Here are made-up things, facts about them, and rows of numbers that follow some of those facts. Name the thing behind each unnamed row.

Named rows:
nudrogir: [ -1   2  -2   1  -2 -10  -1  -2   5   3   5  -5  -6  -1  -3   8   1  -8
   0   0  -2  -4   4   3   0  -1  -1]
vograza: [ 3  0 -1 10 -1 -3  1 -2 -3  2 -4 -4 -8 -2 -2  1  2  1 -3  2 -4 -5  2 -1
  0 -1  2]
ravin: [-2  2 -2  2 -1 -9 -1 -2  4  3  5 -5 -6 -1 -4  8  1 -8  0  0 -2 -4  4  2
  0 -1 -1]
grutu: [ 4  1 -1  8 -1 -4  1 -2 -3  4 -1 -5 -1 -2 -2 -1  1 -1 -3  3 -3 -5  4  0
  1 -2  1]
tunir: [ 1 -2  1 -3  1  7  1  2 -5 -3 -4  4  8  0  3 -9 -2  7  0 -1  2  2 -1 -2
  0  0  1]
reklal: [  5   2  -1   3  -1 -11   2  -2  -2   1  10  -5   3  -2  -1  -6   3  -8
   0   8  -1  -5   4  -2   2  -1   2]
vada: [ 1 -2  1 -2  3  6  1  1 -2 -5 -6  4  6  0  1 -3 -2 -1 -1 -2  1  5 -1 -2
  2  2  1]
tage: [  1  -1   1  -4   1   7   2   1  -5  -3  -4   3   8   0   3 -11  -2   6
   0  -1   2   2   0  -2   2   0   1]
grustak: [ 2  1 -1  8 -1 -2  1 -3 -3  4 -3 -5 -7 -2 -2 -1  2  2 -3  2 -4 -5  2 -1
  1 -2  2]
stustu: [ 0 -1  1 -5  1  5  1  0 -3 -4 -2  3  8  0  2 -8 -2  2  0 -1  2  3 -1 -2
  3  1  1]
noklezar: [ -7   2  -2   4   2 -12  -2  -5  -2  -5  12  -5  10  -1  -4   6   5  12
   1  -2  -9  -7   2   6   0   4   0]
topom: [-1  2 -2  1 -2 -9 -1 -2  5  3  5 -5 -6 -1 -3  8  1 -8  0  0 -1 -4  4  2
  0 -1 -1]
bibriker: [-1  2 -2  1 -2 -9 -1 -2  5  3  5 -5 -5 -1 -3  7  1 -8  0  0 -1 -4  4  2
  0 -1 -1]
nutran: [ 4 -1 -1  4  0  3  0  2 -5  1 -2  0  8 -1  1 -2 -1  1 -2  2  2 -3  5  2
 -1 -1  1]
lopidrar: [ 2 -1  0  0 -1  3  1 -1 -4  0 -5 -1  3 -1  2 -6 -1  6 -2  1 -1 -2  0 -1
  1 -1  1]
drofa: [ 3  1 -1  8 -1 -3  1 -3 -3  3 -3 -5 -8 -2 -1  0  2  2 -3  3 -5 -5  1 -2
  1 -1  2]
zudra: [-4 -1  0 -6  0  4 -1  2  4 -3  3  4  6  2  2  2 -1 -1  3 -3  3  5 -2  0
 -1  1 -2]
pliplon: [-2  0  1 -3  1  7  1  2 -3 -3 -3  4  7  0  2 -8 -2  5  1 -2  3  2 -1 -2
  0 -1  1]
ronitos: [ 0 -2  1 -5  0  7  1  1 -4 -2 -5  4  7  0  3 -8 -2 10  0 -1  1  2 -2 -2
  0  0  0]

Some facts about the things:
baflibi π [plemom, tufes]
baskezen π [vekludos]
bibri π [ronitos, tunir, pofaro]
bibriker π [drabar, pofaro]
biskuplan π [kleso, rogrom]
bofler π [beklem, miris]
brabram π [tunir, tolok]
bruli π [zadrek, klibisto]
dibik π [trotrul, setis]
driko π [trotrul, stustu]
drofa π [pitun]
dugrak π [valek, brobon]
duto π [flogror, sadrozan]
fiplus π [plibral]
flaple π [zadrek, gragor, miplus]
flelem π [plemom, meke]
fligral π [sapum, skala]
flinur π [listom, fletrek, sope]
floflom π [nibruste, madrulin]
fubra π [sturu]
gedil π [grulas, beklem, nibruste]
gogre π [geziflis, fletrek, skostur]
grekos π [grorok, skala, padru]
grizi π [faston, tage, kledruklil, rafo, rogrom]
grustak π [grulas, sadrozan]
grutu π [safom, baski, skostur]
klatik π [plone]
kloti π [tutan]
komol π [sturu, drefabis]
kuplugror π [feflil, rikos]
lide π [tekler, flogror, soka, brobon, benur, miplus]
liskik π [skostur]
lozik π [skostur]
meba π [tekler]
megigro π [vada]
migi π [gruvu, kesti, fugik]
mugra π [tage, zadrek, gruflupler, plibral, reke]
nekli π [pliplon, stustu, madrulin]
nobes π [flumemu, bribos]
noklezar π [sturu, braton]
nubragris π [ronitos, sope]
nudrogir π [sope]
pabom π [bribos]
pegopluk π [reke]
pezugrik π [nibruste]
platrek π [reke]
pledrim π [zudra, gragor]
pleklevu π [soklal]
plostin π [nibruste]
poklu π [trotrul]
ravin π [baski]
reklal π [plemom, vafik, brobon]
rifamu π [flogror, pliplon, fletrek]
ristu π [zudra, vada, pitun, zeflagel, kesti, sadrozan]
ruzok π [griski, geziflis, tunir, mimu, setis]
skaskun π [ronitos, skala, soka, gostem]
skeva π [skala]
skobagi π [ruvel, stustu]
stedros π [klestun, grizos]
stepus π [stestu, nibruste, vafik, vekludos, tufes, klibisto]
sudru π [zudra, gruvu, skala, vikloklur]
topom π [rafo]
trigel π [megros]
varor π [sumek, motu]
vato π [faston, rikos, ruvel]
vograza π [griski, rafo]
ζ gruflupler <- baflibi, baski, gogre, griski, grulas, klugror, stepus, tutan, vograza
ζ skaskun <- baflibi, bribos
ζ trigel <- baski, braton, drofa, geplosol, gruflupler, grustak, komol, lopidrar, megros, sadrozan, stedros, tufes, vafik, varor, vikloklur
ζ baski <- beklem, griski, kesti, migi, miris, platrek, plostin, skaskun, tunir, vikloklur
ζ meke <- beklem, flelem, gogre, vekludos
ζ griski <- bibri, nutran, sumek, tolok
ζ driko <- bofler, plostin, tufes, varor
ζ megros <- brobon, drabar, ronitos, skaskun
ζ ristu <- drefabis
ζ vekludos <- fiplus
ζ drofa <- fiplus
ζ klugror <- flaple
ζ pledrim <- flelem
ζ bribos <- fligral, lozik
ζ klatik <- fligral, grustak, meke, nubragris
ζ grustak <- fugik
ζ sadrozan <- geziflis, miplus, soklal
ζ skigrar <- gogre, plemom
ζ migi <- gragor, klestun
ζ komol <- gragor, rifamu, tage
ζ grizos <- griski, lozik, skaskun
ζ sapum <- grumas
ζ tolok <- grumas, nutran
ζ kesti <- grutu
ζ stedros <- kegevin, klatik, migi, pitun, skaskun, vograza
ζ geplosol <- kegevin
ζ drabar <- kloti
ζ plemom <- kuplugror
ζ timis <- lopidrar, plostin
ζ vograza <- lopidrar, tekler
ζ sope <- lozik
ζ stepus <- migi, tage
ζ tufes <- miris
ζ padru <- miris, pledrim, reklal, rifamu
ζ varor <- nobes
ζ gragor <- pezugrik
ζ sumek <- platrek
ζ brobon <- platrek
ζ zore <- pliplon
ζ lopidrar <- plostin
ζ vada <- ristu
ζ mugra <- ruzok
ζ pezugrik <- stustu
ζ klestun <- vada
ζ tutan <- varor
ζ beklem <- zore

Which thing is each row?
No name comes twice in this set of rows, the named rows included.
[-3  3 -2 11 -1  1  1 -2 -1  3 -3 -4 -6 -2 -4  1  1 -3  0 -1  1 -5  4 -1
  1 -3  2]  kuplugror
[  4   2   0   5  -1 -12   1  -1  -1   0  10  -5   1  -2  -1  -4   3  -9
   0   8  -2  -4   2  -3   1  -1   3]  pledrim
[ 0 -2  3  0  1  6  0  3 -2 -5 -7  5  0  2  2  0 -1  8  0 -1 -1  5 -9 -3
 -3  1  2]  gruflupler
[  2  -1   1  -6   1   5   2   1  -5  -3   4   3   9   0   4 -14  -1   4
   1   2   3   1   0  -2   2  -1   1]  miris
[ 2 -2  3  0  1  5  0  3 -3 -5 -4  4  2  1  2 -1 -1  7  0  0 -1  4 -7 -3
 -2  1  2]  baski
[-3  0  2  0  2  7  1  2 -2 -5 -4  5  1  1  2 -4 -1  6  2 -2  1  4 -7 -4
 -2 -1  2]  meke
[ 4  1 -1  4 -2 -2  1 -4 -4  8 -2 -5  1 -2  0 -6  1  2 -3  4 -3 -6  5  1
  3 -2  1]  plostin
[-3  2  0  9  1  3  0  1  0 -3 -5  1 -9  0 -2  3  0  1  1 -2  0  0 -2 -3
 -2 -2  3]  skigrar
[ 6  0 -1 10 -1 -3  0  1 -5  4 -1 -4  3 -2 -2  2  1 -2 -3  4 -2 -5  5  2
 -1 -2  1]  bibri
[ 1  2 -1  8 -1 -1  2 -3 -3  5 -2 -5 -3 -2 -2 -4  1  0 -2  2 -2 -5  4 -1
  2 -2  1]  fiplus

Now the same things, written a new way:
Some rows with their names:
zadrek: [-10   6   2  -2 -13   7   4   1  10  -5   2   3   4  -3   5  -7 -10   0
  18   4  -4  12  -6   2  -2   2 -15 -10]
braton: [ 17 -20  -9  -1  -2  -6   6 -11  13   2   2  -7   5  -5  12  11  -5   8
  -4 -14   8 -11   6   1 -13 -11  -6   3]
noklezar: [  7 -14  14  -3 -16  -3  -3  36 -31  14 -11  -7  29  -5 -23  -4  -7 -22
  21  15 -13  -9   6 -23 -10  22   9   6]
brabram: [-11   5   5  -4   4   6  -1  16 -17   3  -1   4  10   0 -19  -7   2 -12
  -2  13  -7   8  -2  -1   9   9  12   3]
nutran: [ 14  -4   9   3  -4  -4  -3 -10   7  -2   7  10  -9  17   8   5   6  13
  -3 -14   1   1   6   8 -21   2 -29  10]
griski: [ 16  -1   4   5   6   2 -18  -8  20   0   2   5 -16  14  18   5   5  10
  -4 -13  -1  -5   2   7 -22   3 -24  -4]
flelem: [ -7   6  -5  -5  10  -8  28  15 -31   1   5 -19   1  10  -1  -7   7   1
  -9   2  -9  -6   9 -11  -1  12  18  14]
valek: [-11   7   2  -5 -17  -1  -2  -2  10  -7  -7   0   9  -2   3  -5  -4  -2
  15   6   0  13   0   4  -3  -1 -15  -3]
stustu: [ 10   0 -21 -12  -8   3 -14 -12   3  -6 -15  -4  -9  -6   6 -12   4   0
  -3  -8   7   1   9  -1   0 -17  -3  -1]
kesti: [ 12  -1  -1  -1   1  -1  -5 -14  13  -4   0  -1  -9   3  17   9   1   4
  -5 -12   6  -6   3   2 -14  -6 -13 -10]
komol: [ 22 -22  -2   0   8   0  -5  23 -19  17 -14 -16   9  -5  -5  11  -4 -17
   1   0  -6 -34  10 -28 -18  11  20  -9]
skeva: [ -4  27  -8  14  -4 -26   0  -8 -39  -7  28  18   9 -10 -24  21  13  -7
   3  29  26 -10 -17 -32  16 -13  17  20]
miplus: [ 11 -15  -9  -1   0  -2   8 -12  16  -1   7  -3   1  -5  10  10  -3   8
  -6 -13   7  -1   2   8  -8 -13  -6   2]
timis: [  6  -1  -5  -2   5   9 -10 -13  31  -2  -6  -1  -6  -8  19  17  -1   2
   4 -10   5  -7  -3  -1 -12  -9  -1 -24]
gogre: [-13 -15  23  -2  19 -21   6 -15 -25   3  32   2   8  10   0  -4  17  21
 -20 -30  -5 -18  -1  25  15   3  30  14]
megros: [ 12  -9 -13   4   8   3  -8  -7  34   3  -2  -5 -12  -5  20   9  -3   6
  -3  -9  10 -10  -2   7  -9 -14  -5  -8]
nudrogir: [-21   7   7 -18  14   0  -3  14 -10   4  -2   0  17  16 -23  -5  10 -16
 -24  24 -14  19   2   6   8   8   4  -2]
plone: [ -9   8   1  -5 -16   1  -2  -2  10  -6  -8   1   7  -3   3  -6  -4  -3
  17   4   2  13  -2   3  -2  -2 -15  -4]
fubra: [  8 -16  14  -3 -18  -6  -3  37 -34  16 -14  -9  31  -6 -24  -4  -6 -25
  22  15 -16 -10   8 -26 -12  25   7   7]

Name these rows:
No name comes twice in this set of rows, the named rows included.
[-11   1   7   2   3   2  -1  17 -18   3   5   8   8   2 -20  -7   1  -3
   4   3  -3  -3  -3   3  12   7  14   3]  ravin
[ 14  -8  -4   2  20  -5  -6  -5 -22   3   7   2 -11   2  -5  -1   2  -2
 -27   2  -1 -22   0 -12   7  -7  15  -4]  migi
[ 12  -4  -4  -6   5  -2   0 -15   8  -3   3  -1  -5   7  13   6   6   7
 -12 -13   3  -1   5   6 -14  -6 -15  -1]  tunir
[  7 -19  -2   9  17  -6  10   6  -9  12   6  -8  -5   0  -5   2  -2   1
 -22   0   0 -13   1  -1   9   2  25  14]  grustak
[  8  -8   0   3  12   9  18   3 -12   8   3   9   7  -3 -16  19   3  -1
 -11 -11  -1  -9   4  -4  -2   4  20   0]  bofler
[ 14 -12  11   5  19  10  10   4 -19   6  19  12  -5   1  -5   7  -2   1
 -16  -6 -12  -9  -4  -7   1   8  16  -4]  flaple
[ -4  27 -10   8 -22 -26  -1 -25  -9 -16  17  10   9 -10  -2  17   7   0
  16  21  28   0 -14 -18   3 -19  -9  12]  skala
[ -7  21 -10 -11  13   4  30  23 -32  -3  -9 -12   2  16 -13   4   8  -6
  -7   0 -10  -7  16 -15 -13  14   8  -3]  reklal
[ 12 -18  -3   7  13   0   9  13 -11  12  12   5   4   0 -16   5   0   3
 -14  -2   4  -7   2   3   3   0  15  16]  kloti
[ -8  -2  -2   0  -7 -13   6 -11  17  -2  -1 -23  -7  -5  29  -6  -2   7
   5   2   2   2  -3   4   1  -2   3   8]  vekludos
[ 13  -9   4   1  -2  -2   4 -24  13  -2  -1   1  -5   1  13  11  -1   8
 -10 -14   0  -3   4   4 -10  -5 -10  -1]  grulas
[ 10  -6  -1   9   3  -6 -13   2  23   4   1  -8 -17   9  19  -3   1  10
   0  -2   7  -3  -1  10 -11  -1 -19   8]  bribos
[-11  41 -22  -7   4   5   3  -1  15 -18 -22 -18 -14   5  22  12   8  -3
  16  -6  11 -10   5 -16 -21  -5 -11 -30]  padru

Now the same things, written a new way:
Named rows:
vikloklur: [-4 -1 -1  0 -4  2  1 -1  6 -4 -1 -1  0  1 -4  5  2  2  0  8  4  2 -2  2
  2 -5  1 -4 -4  4]
miris: [-2 -1  0  0 -6  3 -1  0  5 -3 -6 -1 -1  1 -2  4  1  3  2  4  4  0 -2  2
  1 -6 -1 -3 -3  4]
tolok: [ -2  11  -1  -5   2  -9  -7  -5   1  -7   8  -2   1  -7  -6  -5   0   0
  12   3   4   2   1  -2   1   2   1  -2 -14  -3]
grulas: [-4 -2 -1 -1 -4  2 -1 -1  7 -3 -3 -2 -1 -3 -4  2 -2  6  4  2  1  1 -2  2
  5 -9  1  0 -3  3]
fugik: [-2 -1 -2  0 -5  3  0  2  7 -4 -4 -1 -2  1 -5  6  0  2  2  5  3  2 -3  2
  0 -8  1 -5 -3  5]
brobon: [ 4  3 -1 -2 -1 -2 -2  3 -1 -3 -1 -2 -3  0  0  0 -1 -5  4  1  2  3 -1 -2
 -1 -2 -1 -1 -3  5]
ronitos: [  1  -2  -7  -6  -1   2   0  -5   8   4   1   4  -7  -3  -1   3  -2  -6
   5   9  -2   4   6   2   0 -11   3  -2  -3  12]
flelem: [ 0 -2 -2  6  2  5  1 -2  5  7 -6  4 -4  3 -1  4  0  0  0 -4 -6 -3  2  5
 -1 -4 -2  2  1  0]
soklal: [  1  -9  -3 -10 -12  -6  15   7  -1  -1  -4  -2  11  -4 -13  13   2   5
   0  12 -16  -6  -3  -7   3   0   9 -20  -1   3]
komol: [ -2  -9   2  24   1   1  -4   8 -15   9  -7   3 -16  13  -4   7   4   2
   4  -6  -8   0   0  -6   5  12   1   5 -12 -11]
liskik: [-14  -9  -1   8   2  -1 -11   0  -6  -3   8  16  13  -7   4   1  -4  -2
 -16  -2  -7  10 -10  -7 -23  -6  -9  -2   6 -23]
zadrek: [ 5  6  1 -1  0  2 -3  2  4 -5 -6 -3  4 -1 -1  0  0  0  2  2  3 -1 -2 -2
 -1  6 -4 -2  1  3]
bibriker: [ 2  0 -1  0  3 -1  2 -2 -2  5  0  3 -2  0  2 -2 -1 -3  0 -1 -5 -2  4  1
 -1  1  0  1  1  0]
vato: [ 0  3  0  2  3 -1  4  0 -3  5  1 -1 -2  2  1  0  0 -1 -1 -5 -2 -6  1  2
 -4  3  0  1  1 -3]
motu: [ 3  1  2 -3 -2  0 -2  3 -1 -5 -1 -3  0 -1  0 -1  1  1  2  3  4  2 -1 -1
  1  0  1 -3 -1  1]
nekli: [ -4   3   0  -3   2  -2  10  -2  -7   5   5  -6  -3   0   2  -1  -1   0
  -4 -11   1  -9   0   7  -6  -3   2   2   3  -5]
mugra: [  8  12  -7  -7  22 -30 -15  -7   3  15  -7   4  32   4   4  35  41   0
   2 -29  15  10  -2 -20  17  22  -8  26  36   9]
sapum: [ -4  22   1  -6   8 -22 -10 -11  -5 -14  25  -4   6  -9 -10 -17  -1  -3
  15   6   4   4   1  -4   6  17   1   2 -24  -9]
grekos: [ -6  -1   1   7   6   2  11  -7   8   0  18   5   2  10   1  -3   2  -7
 -15  13  -3   3   1   3   8  10   1   6   1   3]

Which thing is each row?
No name comes twice in this set of rows, the named rows included.
[-18  -6  -4   8   1  -1 -11  -1  -1  -2  10  16  11  -8   1   5  -6  -2
 -15  -2  -8  11 -12  -7 -24 -12 -10  -2   3 -19]  lozik
[-10  -1  -1  10   7   4  14  -9  17   3  19   7  -1  11  -3   2   1  -7
 -16  15  -3   3   0   6   9   4   1   7  -1   7]  fligral
[ 5  3 -1  1  0  6 -6  5  4 -5  1 -4 -7  4  2  1 -3 -3  0  0  8  7 -5  1
 -3 -9 -2  2  2  8]  zore
[-4 -6 -4  0 -2  3  0 -7  1  9 -6 10 -3 -2  4  3  1 -3  0 -2 -5 -4  7  7
 -7 -8 -2  1  0 -3]  rifamu
[-17 -10   8  -4 -17   5   6 -17  -8  -2 -20   1   2   7   2   0  20  11
   1   4  20 -21   9  25  -2   3   0   1 -10 -17]  stustu
[-2 -4 -1  5 -5  2 -2  5  2 -1 -5 -1 -6  2 -7  9  2  3  4  4 -1  1 -3 -1
  3 -3  2 -4 -8  2]  braton
[ -2  10   3  -7   4  -6  19   2 -21   6  12 -16  -6   8   7   0   4  -7
 -10 -18  10 -17  -3  13 -16   1   7  -1   7  -9]  driko
[  4  20  -5  10   8   4   2  -5  22   4 -16   3  15  -3  -4   6  -3  -2
   0  -7  -5 -14  -6  -4  -6  12 -16   0   5   3]  platrek
[ -8 -10  -4   3   7   7 -13  -4   1   2   5  15   8  -8   0   3  -2   4
  -9  -2 -11   8  -2   3 -20 -15  -2  -3   7 -17]  gogre
[ -2  -1  -1   3   7   0  10  -8   6   5  18   9  -2   8   3  -5   1 -12
 -10  12  -5   4   8   3   6   6   1   7   1   8]  skaskun
[-14 -11  -4   6   8  18   0   0   4  13  -8  -9 -14 -26  18   1  -8  22
   3  12  18  -2  -5 -27   9  12  19  -5  -2  -1]  drefabis

